Rows near named flat spaces through zero (a row that begins with a name and a colon came from that space)
jt_jp: [-24  10  17   2   0   3 -12 -14   3 -14  42 -12 -29  -1   5   2  -2  14
   4  -7  21  22   6  -9  16  -5 -13   7 -50]
qt_zt: [-32   7  -6 -11 -69  24   0  12  10 -23  15   2 -18   3   0 -17  11  30
  -9  -3  22  21  -1  13  22 -21   8 -21 -23]
jr_th: [ 24  -3  25  14  48  -9  -7 -21 -17  -4  17 -13  -3 -17  26  20  -9 -14
   4  11  -6 -16  24 -23   8   4 -23  42 -11]
jr_th: [ 10  -7 -16 -29 -25 -24  29 -23 -51  28 -39   7  -1  -4   4  39  -1 -20
  23 -61  13   4  -5 -10 -33  14   7 -37  13]
ml_nb: [ 47 -29 -14   6  11   0   4  -9  -6  30 -52  -3  50   3  11   5  -4 -21
   5  22 -33 -35   7  -5 -23   5   2  16  67]
rg_qc: [-27 -12 -16  10 -42  20  -7 -32  -7  21  20  -5  15  54   6  14  -1 -14
  10 -40 -10  -6 -20  -5 -36  26 -17   7  10]
rg_qc: [-16  -5   9  15 -63  40 -15  18   8 -48  33   6 -14  14  16 -15  13   6
 -35  18   7 -10   5   1  31 -14  -5  17  -7]
jr_th: [ 10 -13  -6   0 -31  16  -1 -33  -4  25 -12 -33  29  -8  38   1  -5  27
  24  15 -11   0  32  -6   4 -22 -16  22   8]
ml_nb: [ 39  -1   3  -2  11  -1  15  15 -12  -8 -35   2  19 -37  22  -1   1   3
  -8  31 -15 -29  27   3  17 -17   3  17  34]
rg_qc: [-36   1   8  15 -53  49 -11   7   3 -55  57  21 -19  42   9  -4  11 -11
 -34 -12   8 -39 -20   7   5  18 -17  33  -1]
jt_jp: [-11  18 -19 -29  -3 -29  37   6 -36  16 -27  27 -11   1 -22  26   2 -19
  12 -68  11   2 -28  11 -35  26  16 -47  10]
qt_zt: [ 40  29  23  50  33 -34   4  41 -52 -10   7  -4   7 -42  48  28   6 -33
 -41   2 -56   8  50 -26  39  -8 -17  26   1]
jt_jp: [ 15 -20   8   0 -32  25  -9   5   8 -28  -5  -1   0  -9  14 -13   5   8
 -16  37  10 -16  14  -3  24 -22   3  13  10]
ml_nb: [ 37   4  22  -6  27   6  16  29 -15 -55 -11  24 -12 -43  16   2   5 -11
 -28  34   6 -56  17   4  29  -8   2  32  24]
jt_jp: [  5  -8  -2 -34 -20   5  18  -5 -12 -18 -21  15 -16 -15  -5   5   2   4
   7  -9  34 -18  -7   7  -3  -4  13 -16   7]
rg_qc: [-27  -2 -10 -32  26 -11   1  -9  30  11  -3  15 -21  20 -56 -11  -6   5
  24 -19  37  13 -46  16 -31  19  21 -39 -17]
jt_jp: [  3 -10 -19 -38 -41  12  27   3  -7  -8 -41  22   3  -3 -11  -2   6   6
   7 -12  23 -28 -17  20 -16  -1  20 -25  35]
jt_jp: [ 21  11 -17  26 -13 -27  17  53 -41   7 -32  33  18  10  -5  21  14 -56
 -42 -37 -46  -2 -12  -2 -14  23  17 -31  49]
ml_nb: [-10  10  -7 -16  16 -29   8 -24  -8  41  -9 -19  -4 -12  -6  11  -9  16
  36 -28   9  42   4  -4 -13  -3   1 -28 -30]
ml_nb: [ 16  12   9 -22  39 -42  19 -23 -34  24 -16 -14 -16 -42  10  30 -10   3
  32 -26  16  25  21 -15  -2  -5  -2 -17 -30]
jr_th: [ 11 -33   6 -10  62   9 -33 -45  68  32  -5 -36  19   2 -21 -35 -20  36
  44  70  16   5   1  -1  -6 -15  -2  24 -11]
jt_jp: [-30  24 -14   5 -28 -11  14  21 -21   3  11  19 -10  20 -11  12   9 -15
 -12 -54 -10  16 -21   8 -14  20   5 -30  -4]
ml_nb: [-10   3 -18 -16   2 -19  18 -26 -21  41 -17  -1   9  14  -7  23  -6  -8
  31 -51  -1   7 -15   1 -40  22  -1 -22   7]
rg_qc: [-21  12   2  44 -84  29 -21  48   4 -34  35  -3  -1  13  26 -20  20   8
 -55  17 -28  30  20  -2  49 -27  -3   1 -13]
jt_jp: [ 35 -15  47 -28  66 -13  -4 -28 -11 -42  10  -5 -49 -56   9  17 -12   0
  12  32  58 -17  25 -26  28 -14  -6  25 -44]
rg_qc: [ -1  20  17  28 -50  25  -4  46 -11 -57  30   4 -12 -23  39 -12  17  11
 -51  28 -15  -3  35   1  60 -31  -8  24 -10]
qt_zt: [ 32 -51   2  26   8 -31 -36  -1 -15  20 -17  14  -6  49 -34  28   1 -86
 -26 -23  -2  31 -34 -47 -33  34  19 -43  11]
qt_zt: [ 17  -4  20  26  47 -21 -19   7  -6  -5  17   1 -11   2  -4  12  -3 -35
 -18   5 -10  10   1 -24   5  12  -5   9 -14]
ml_nb: [-55  41  -3 -27 -21  10  30  19 -11 -41  35  37 -43   8 -20   3   9   9
  -7 -55  31 -18 -34  31  -7  22   3 -15 -22]
rg_qc: [ 18  30  -3  29  82 -50   9  25 -15  38 -12   2  22 -10  -8  14  -6 -29
  -3 -16 -53  12   2  -3 -15  23  -2  -1  15]
jr_th: [-25  -6 -21 -47 -17   5  20 -19  11  10 -21  15 -10  14 -35  -4  -2  16
  31 -29  39  -8 -37  23 -34  12  18 -35   5]
jr_th: [-24  27   6  -7 -43  44  26 -13 -23 -38  35  -1  -1 -13  53   7   4  32
   1 -11   0 -56  24  19  16  -5 -34  59   4]
qt_zt: [ 26  -6 -12   4 -20  -4   1  37  12   5 -44   0  22 -22  -3 -22   8  10
 -17  38 -17  15  14   8  22 -29  24 -24  27]
qt_zt: [ 17  23  23  -1 -12 -14  25  11 -65 -36  10   7 -29 -47  45  38   6 -13
 -19 -28   6  -9  37 -17  31  -9 -13  12 -19]
jr_th: [ -6   4  14   1 -21  16   6 -19 -28 -24  27  -2 -13  -4  33  21   1  -2
  -2 -18   8 -24  15  -9   7   4 -23  31 -10]
jr_th: [ 28 -16  -3  -1  18 -22  -1 -22 -12  38 -30 -19  18 -11   8  14  -8  -7
  21   1  -8  15  15 -17 -12  -4   0  -8   7]
jt_jp: [-51   3 -30 -17 -69  51   5  -5  41   0   9   2  18  38 -12 -37   6  46
  13   1   6 -16 -26  41 -14  -4   2   0  17]
qt_zt: [-29   8 -33  24 -30  21 -11   8  42  40   1 -17  49  39  -6 -35   2  28
   5  13 -46  16 -10  25 -13  -3  -2   1  25]
rg_qc: [ -5  -4 -11 -20 -13 -11   4 -12   5  25 -22 -12   0  -9 -10  -4  -3  21
  23  -6  15  32   1   2  -4 -14  12 -33 -13]
qt_zt: [-13  10   8 -18  13   7  12 -19  -3 -11  16   0 -14 -10   7   5  -5  16
  17  -9  19 -20   1   7  -2   4 -11  18 -14]
rg_qc: [ -3   0   6  15 -24   8 -23  48  33 -29   6   4 -14  -7 -17 -36  12  13
 -37  45   3  35   3   4  43 -30  22 -24 -18]
ml_nb: [  2   6  -1 -11  29  -4  -4  11  40   6 -13 -11   3 -25 -18 -33  -4  37
  12  44   7  17   6  16  18 -25  14  -8 -11]
jr_th: [ -5   5 -14   6 -29 -18   4  40 -11   1 -17  23  -7  13 -25   2  12 -25
 -27 -27  -7  31 -21   2  -4   6  26 -53   7]
qt_zt: [  4 -19  11  -3   2  -1 -24  17  28 -22   2   7 -26   1 -30 -19   3  -4
 -17  30  29  25 -13  -7  18 -12  22 -26 -22]
ml_nb: [-16  19   5 -21  23   2  10  17  20 -26   9  15 -23 -16 -23 -18   1  20
   0  10  24  -8 -13  22  11  -3  11  -5 -15]
[-28  23   4 -14  33 -17  11 -13  -6   6  24   4 -24   2 -15  12  -6   3
  20 -38  16  10 -16   5 -16  20  -6  -7 -32] -> jt_jp
[-24 -11 -38 -27 -49  37   2 -17  61  37 -34 -24  43  10 -12 -52  -3  73
  39  40   2   7  -4  40  -8 -32  13 -12  23] -> jr_th
[  9 -14 -14  23 -51  -9  -8  16 -25  16 -16   4  13  26   4  15  10 -35
 -24 -26 -24  26  -4 -18  -9   6   9 -31  19] -> qt_zt
[ 12   4 -11   3  30 -30   6  -8  -9  46 -24 -12  20  -5  -3  10  -7  -6
  20 -14 -22  22   4  -5 -18   5   2 -16   7] -> rg_qc
[ 12  10 -20 -22 -15   3  38 -11 -23  22 -41  -3  33 -23  25   9  -2  20
  24 -11 -15 -33  16  19 -14  -5  -4   9  42] -> qt_zt
[ -9   0 -23 -33 -23  27  23 -37  17  30 -27 -23  36 -12  19 -17  -8  59
  49  14   2 -26  14  29 -13 -19  -9  19  24] -> jr_th
[ 12   1 -10   1  -2 -23  -2   8   3  33 -29 -18  13 -20  -2  -7  -1  15
   9  10 -11  47  17  -4  10 -24  14 -33  -8] -> rg_qc
[ 53 -10   6 -12  30 -17  23  32 -31 -29 -48  38  -2 -29  -6  17   5 -43
 -26   7   1 -49  -4  -1  -2  11  20  -5  50] -> jt_jp
[-32  20 -26 -54  56 -35  28 -26  22  54 -26   3  -6   0 -57  -4 -15  28
  65 -42  30  22 -42  30 -51  21  19 -50 -16] -> ml_nb
[-20 -10  -9  35  39  -4 -34  23  44  10  24  22   6  71 -59 -18   1 -46
 -25  -3 -23   7 -60   2 -35  44  11 -11  13] -> rg_qc
[ 29 -32   2 -37 -59  -7   9  16 -26 -32 -47  23 -34 -25 -13  11  11 -17
 -18  -3  53  14  -3 -14  15 -21  38 -60   1] -> qt_zt
[ 51 -12  16 -27  62 -29  -1  22  27  -7 -52  -4 -11 -70 -22 -25  -6  23
   6  72  28  19  22   0  37 -42  34 -25  -9] -> rg_qc
[ 33 -20  17  15  25  -3 -21  -2   8  -5  -5 -14   4 -16  11  -4  -4  -7
  -9  43  -4   3  22 -20  20 -16  -2  17  -2] -> ml_nb
[-13   6 -14 -12 -26  -2  14  13  -7  -1 -11  16  -5   7 -14   1   6  -2
  -3 -24   6   4 -17  12 -10   6  13 -28   8] -> jr_th
[ 39 -31 -15 -16 -41  13  12  10  -6  -2 -61  11  26 -12   5  -5   6  -5
  -8  26   0 -28   6   4  -1 -16  21 -13  57] -> jt_jp
[  5 -21  -4  18 -56  47 -20  15  31 -24   1  -6  24  13  17 -33   9  17
 -26  56 -14 -19  12   8  26 -26   0  25  27] -> jt_jp
[-51  18  19 -17   7  38  -6 -13  37 -50  65   5 -39   7  -9 -24  -2  39
   7  12  42 -25 -15  23  15   2 -16  35 -45] -> jt_jp
[-22   7  -9  11 -38  16  -9  13  19   1  12  -9   7  10   3 -21   6  23
  -8  10 -10  21   3  10  14 -16   1  -6  -8] -> ml_nb
[ 19   8  -5  -9 -11   9  31  18 -30 -22 -24  25  12 -15  17  12   7 -14
 -15  -9 -12 -56   3  14  -4   8   0  16  48] -> ml_nb
[ 18  23  -8  -8  35 -44  33  28 -42  11 -33  28  -2 -20 -12  28   2 -34
  -6 -44 -15  -4 -10   3 -19  22  14 -30  22] -> jr_th
[ 45 -58   2 -26  10  10  -9 -60   6  24 -44 -22  22  -5   9   8 -14   0
  38  34  25 -27  11 -20 -21  -8  -1  16  27] -> rg_qc
[-23   1 -14 -18  -9  -7   3 -36   6  41  -2 -22   4   7  -5   2  -8  26
  41 -24  12  32  -3   2 -20  -2  -3 -19 -22] -> jt_jp
[ 31  -1  24  22  51 -10  -8 -17 -16   3  12 -20   8 -24  34  17  -9 -10
   2  22 -20 -13  35 -23  14  -3 -25  47  -5] -> jr_th

Rows near named flat spaces through zero (a row that begins with a name and a colon came from that space)
fd_ns: [ 14  19  22 -37 -24  12 -13  -4  14   4  24 -16  35   7  65  17  48   5
  14  17   0 -12 -26  -5  -1  -8 -10 -23  23]
fd_ns: [ 12  -1  -4 -15 -17  17   0  13  13   6   4 -11  -6   1   0   6  10   1
 -25  18 -30  -3   0  -8  21   3  -5 -12  -8]
jm_pn: [  4 -11 -11  -8 -31  12  -5   2  12  15  11 -23 -19  24   2  27   2  25
 -38   9 -25  10  -3  16  18  15 -26 -14   6]
bz_gb: [ 20 -11   0  12  15  -3  12  17  -3  -5 -11  13 -13 -26 -19 -16  -6 -31
 -16   6 -11  -3   2 -23  11   1  15  -5 -27]
fd_ns: [-13 -28  32 -28 -63  18   2  -2 -45  10 -37  52 -61  37  18  53  10  36
 -81   3  29  -3 -56  48  38   2 -14  20  59]
ls_hl: [  2  -2 -16  -1   4   3  -1  20  21   8  20 -13  -2  13  -2   2 -15  10
  19   5  18  23   7  27  17 -13  -3 -26  -3]
fd_ns: [-28  16  36 -25 -52 -12   9 -28 -20 -11  10  12   4  15  62  50  41  14
 -41   5  21 -12 -44  27  -6   1  -9  22  64]
nz_lf: [ 22 -16   8 -34 -21  41 -25  14  -4  24 -20  11 -14  27   9   5  11  28
  -3  10  -3  -6 -19   5  27  -4 -14 -18   7]
jm_pn: [-15  19   9  22  15 -42  44   8   0 -35  19  15   7 -46   4  -3  -1 -55
 -16   8  18   2  -1  -4  -2 -14  36  14  -3]
fd_ns: [  8 -39  10   2  11  18 -16  15 -38  17 -50  57 -45  25 -25  -9 -32  22
  14 -20  59  10 -22  30  19 -13   3   1  11]
ls_hl: [ -1   0 -10  11   1 -10   3  -3  11   1  16 -19   3   2   0   6  -4   0
  -2  -1  -6   9   8   4  -5   7  -8  -7  -4]
bz_gb: [ 15   7   7   1  10 -10  18  21   9 -12  13   6   7 -29  12  -8   9 -37
  -2  15   5   0  -6 -12  12 -13  21 -15 -13]
jm_pn: [  3  11   3  16  20 -15  21   0  -3 -21  -6   8   8 -44 -18 -22   3 -44
 -14   5 -27 -17  13 -42 -10   4  25  19 -27]
ls_hl: [ 13  -7 -11  22  -2 -21 -17 -32  18  14  34 -55  20  20  26  18  12  16
  11 -17 -18  11   5  -3 -39  33 -40 -23   0]
bz_gb: [  1 -15 -29 -11  11  44   6  53   4   8 -38  30 -48  -3 -82 -30 -49   6
 -18  18 -19   9  30   6  62 -21  24   4 -38]
jm_pn: [ 18  -8  15   9   0 -35   7  13  14   3  49  -8  10  11  68  28  12 -10
  30  -1  78  35 -38  48   0 -18  -6 -54  29]
jm_pn: [  6 -19   9  14  -4 -17 -11 -16 -10  11   7  -3  -5  24  28  20   2  16
  12 -20  38  14 -22  25 -18   9 -22 -15  23]
jm_pn: [  9   7  -8 -25  -5  27  -9  22  20   9   7  -9   7   6   1  -6   4   9
  13  18 -11   2   6   2  24 -14   1 -19  -8]
fd_ns: [-29  13  -2  14   8 -19  19  -7  -8 -19  -2  11   0 -14 -17  -3 -14 -10
  -5  -5   9   0  12   6  -9  -5  17  29   5]
nz_lf: [ 54 -25  14 -16  -8  23 -28   5   3  26  -4  -9   1  12  33   2  30   3
   3   5 -14  -8 -27 -24   4  13 -23 -42  -9]
bz_gb: [  8   2  -2  10   7 -16  14  11  11  -7  19  -6   4 -16   8   0   1 -23
  -1   7   6   9   0   0   4  -5   8 -14  -8]
bz_gb: [ -9  18  25 -28 -15   9  -9 -14 -12  -5  -6  13  22   4  36   7  30   8
  11   3  11 -20 -20  -3  -9  -9   3  13  28]
nz_lf: [-37  49 -16 -21 -14   4  22   4  31 -23  29 -26  29 -20  -7   0   9  -8
 -13  29 -44  -9  32  -7  10 -13  18  23  -3]
nz_lf: [ 24   8  11 -37 -30  29 -13   2  13   9   6 -17  15   2  33  11  42   3
 -22  24 -45 -21 -14 -27  13   7 -13 -15   1]
jm_pn: [-36  19 -12  -7 -26  -3  32  13   8 -18  10   2 -19  -9 -22  18 -11  -3
 -54  22 -19   6  12  21  31  -8  15  25   8]
bz_gb: [ 16   5  -6  -8   6  10  -3  15  18   3  11 -13  12  -7   3 -10   6  -8
  13  12 -13   0   7 -12   9  -6   3 -19 -16]
fd_ns: [ -9 -17  18  -1 -12  -2  -4  -9 -32   4 -23  33 -24  20   9  17  -4  18
 -10 -15  42   2 -27  28   1  -1  -4  12  32]
bz_gb: [-26   7 -39 -55 -23  83 -60   2  22  43 -20 -30   2  77 -40  -5 -24 106
  44   2 -35   3  40  30  23  -5 -38   3   7]
ls_hl: [  5  -5 -37  19  -6 -14  14  21  45   8  51 -53  -9   9  -9  18 -19   3
 -17  12 -17  39  22  28  19   6 -18 -39 -18]
ls_hl: [ 20  -8 -22  12 -27  -5  23  13  30   1  28 -42 -22 -15 -14  21   6 -20
 -82  26 -74   7  12 -19  24  28 -15 -18 -29]
nz_lf: [-20  30   3   9   2 -24  21 -20   5 -26  16 -14  27 -31   6  -2  16 -28
 -14   5 -29 -17  13 -27 -24   7  13  28  -3]
fd_ns: [-33  23 -26   8   7  -2  38  22  12 -26  -2   5 -14 -37 -63 -17 -30 -27
 -40  21 -42  -1  42 -11  27 -10  35  35 -29]
bz_gb: [ -3   6  -5 -22  -8  26 -23  -5   7  13  -4 -12  11  22   1  -1   5  31
  19   1 -13  -6   7   1   0   0 -14  -1   5]
nz_lf: [-24  18   3 -34 -16  31  -5   3  -8  -3 -24  20  -1   7 -14  -4   2  20
  -6  11 -13 -18   5   1  17 -14  11  29  12]
nz_lf: [-23  14   6 -50  -7  59 -23   9 -21   5 -54  43  -4  15 -31 -23  -6  35
  18   8  -6 -28   7  -4  25 -24  17  37   9]
ls_hl: [ 16  -4   8 -12   6  14 -23  -5  -2  12  -6  -1  15  12  18  -8  12  12
  33  -6   9  -7  -9  -8 -11  -1  -9 -13   2]
nz_lf: [-30  -4   8  16  10 -13   7 -16 -34 -11 -31  37 -17   0 -24  -5 -22   4
   1 -22  31  -3  -1  13 -14  -2  13  40  16]
ls_hl: [ 37   4   5  -8  21  16 -23  -6  10   7  -5 -17  35 -17  11 -30  26 -16
  35   2 -37 -24   7 -57 -22   9  -3 -15 -31]
ls_hl: [ 40 -15  11 -26 -25  33 -15   8   0  17 -15  -3 -10   2  13   5  31   0
 -38  18 -47 -21 -19 -33  20  15 -15 -18 -12]
jm_pn: [ 24 -19  10  30  24 -16 -12 -30 -22   2 -22   1   5 -14  -4 -17   8 -18
   5 -26 -17 -18  -2 -46 -43  31 -10   9 -19]
[ 43 -14  -9   0  13  25 -36 -13  11  23 -10 -33  18   4  -6 -23  16   7
  19  -6 -58 -18  14 -55 -22  29 -27 -20 -38] -> bz_gb
[-37  30   6   4  17 -21  19  -7  -7 -27   4  18  22 -21  -1 -12  -6 -17
  26  -4  27  -5  10   6 -15 -21  30  31  12] -> fd_ns
[ -2   4  -6  -6  51  30 -24   9 -14   3 -47  34  14  -8 -48 -61 -28   4
  77 -15  14 -16  29 -26  -8 -22  27  19 -29] -> nz_lf
[ -5 -23   0  15   1   5  -4 -13 -30   5 -40  23 -33   6 -38  -4 -20  11
 -26 -18  -9  -8   2  -6  -5  18  -5  28  -4] -> bz_gb
[ 52 -68  -1  12  24  30 -44  18 -27  45 -50  32 -48  41 -26 -18 -34  33
  35 -30  46  18 -20  15  13   6 -24 -40 -15] -> fd_ns
[ 20  10   0 -13  20  14  -6  19  14   0   2   0  21 -17   3 -26   8 -18
  33  12  -6  -8   6 -24   6 -15  15 -17 -22] -> jm_pn
[ 30 -19  -1 -10 -39  16   0   6  10  14   5 -21 -25   6   8  26  22   1
 -71  20 -56  -5 -14 -15  24  26 -25 -19  -9] -> ls_hl
[  6 -16 -20  12 -36 -10  12   4  23  11  33 -40 -28  17   2  41  -2  11
 -65  12 -31  24  -1  24  20  24 -30 -24   1] -> ls_hl
[-16  -2   5  -4   3   3 -14 -11 -15   6 -12  14   1  23   3   1  -9  26
  30 -16  36   4  -6  24 -10  -7  -5   9  22] -> jm_pn
[ 22  -1 -21 -21  12  35 -20  35  31  20   8 -16   8  12 -12 -21 -10  14
  41  15  -7  12  18   2  28 -18  -1 -38 -26] -> nz_lf
[ -4 -20   4  28 -25 -36  15 -19  -7   0  21 -14 -24  14  21  44   2   4
 -50 -11  12  19 -21  29 -10  25 -25  -5  24] -> jm_pn
[ 65 -81  -3  26  21  20 -54   0 -24  55 -39   9 -46  52 -13  -7 -27  40
  33 -41  37  22 -23  11  -7  27 -48 -52 -15] -> fd_ns
[ -4  -5   6  20   0 -25  -4 -30  -9   0  10 -12   8  10  20  15   6   6
   5 -20  13   3  -8   5 -33  18 -18   3  16] -> fd_ns
[ 22   6  27 -12  -3  16   5 -14 -26 -15 -44  25   5 -47  -9 -23  38 -43
 -48  12 -71 -57  -7 -85 -10  20  19  37 -26] -> ls_hl
[ 41  -6  -9 -41   5  59 -48  21  23  35  -9 -18  19  26   5 -24  12  32
  54  11 -22  -7   7 -19  17  -8 -18 -42 -22] -> jm_pn
[ -8  12 -16 -31 -22  33   0  24  22   6   6 -11  -7  10 -15   4  -3  18
 -18  26 -30   2  14  10  39 -12   1  -5  -5] -> jm_pn
[-16  14   3  -3   6  -7  13   9   0 -12   5  13   6  -9   2  -4  -5  -9
  13   5  24   4   1  13   6 -19  19   7   8] -> jm_pn
[ 36 -37  -3  11  -2   8 -25  -5  -3  28  -7 -13 -18  26   4   7  -1  20
  -1 -14  -3   9 -12  -1  -5  23 -33 -30  -7] -> fd_ns
[-19  24  24 -26 -61 -12  12 -29   2 -11  31 -22  15   8  65  55  53   7
 -61  18 -23 -15 -32   8  -6  14 -19  12  48] -> fd_ns
[-45  -6  -8   7 -24   6  -1 -34 -30  -1 -36  11 -33  24 -45  17 -22  39
 -50 -19 -27 -10  14  12 -10  26 -16  59  19] -> jm_pn
[ 25 -13  17  18  12 -35   1   1   3   3  32  -4  14   2  56  13  13 -17
  35 -11  63  22 -32  22 -17  -6  -6 -43  16] -> jm_pn
[ -7 -41   2  10  18  15 -20   9 -42  19 -55  58 -49  36 -39 -11 -50  37
  29 -32  73  18 -12  45  12 -13   1   9  15] -> nz_lf
[  2  -1   4  42  22 -46  17 -22  -5 -17  15 -10  12 -26   7  -2   1 -35
   0 -17   5   1   2 -18 -38  17   4   6  -8] -> nz_lf
[  2  -8   6  24  17 -13  -1 -26 -23  -7 -25   9  -1 -16 -18 -14  -1 -14
  -6 -20 -17 -18   5 -34 -32  22   1  27 -13] -> jm_pn
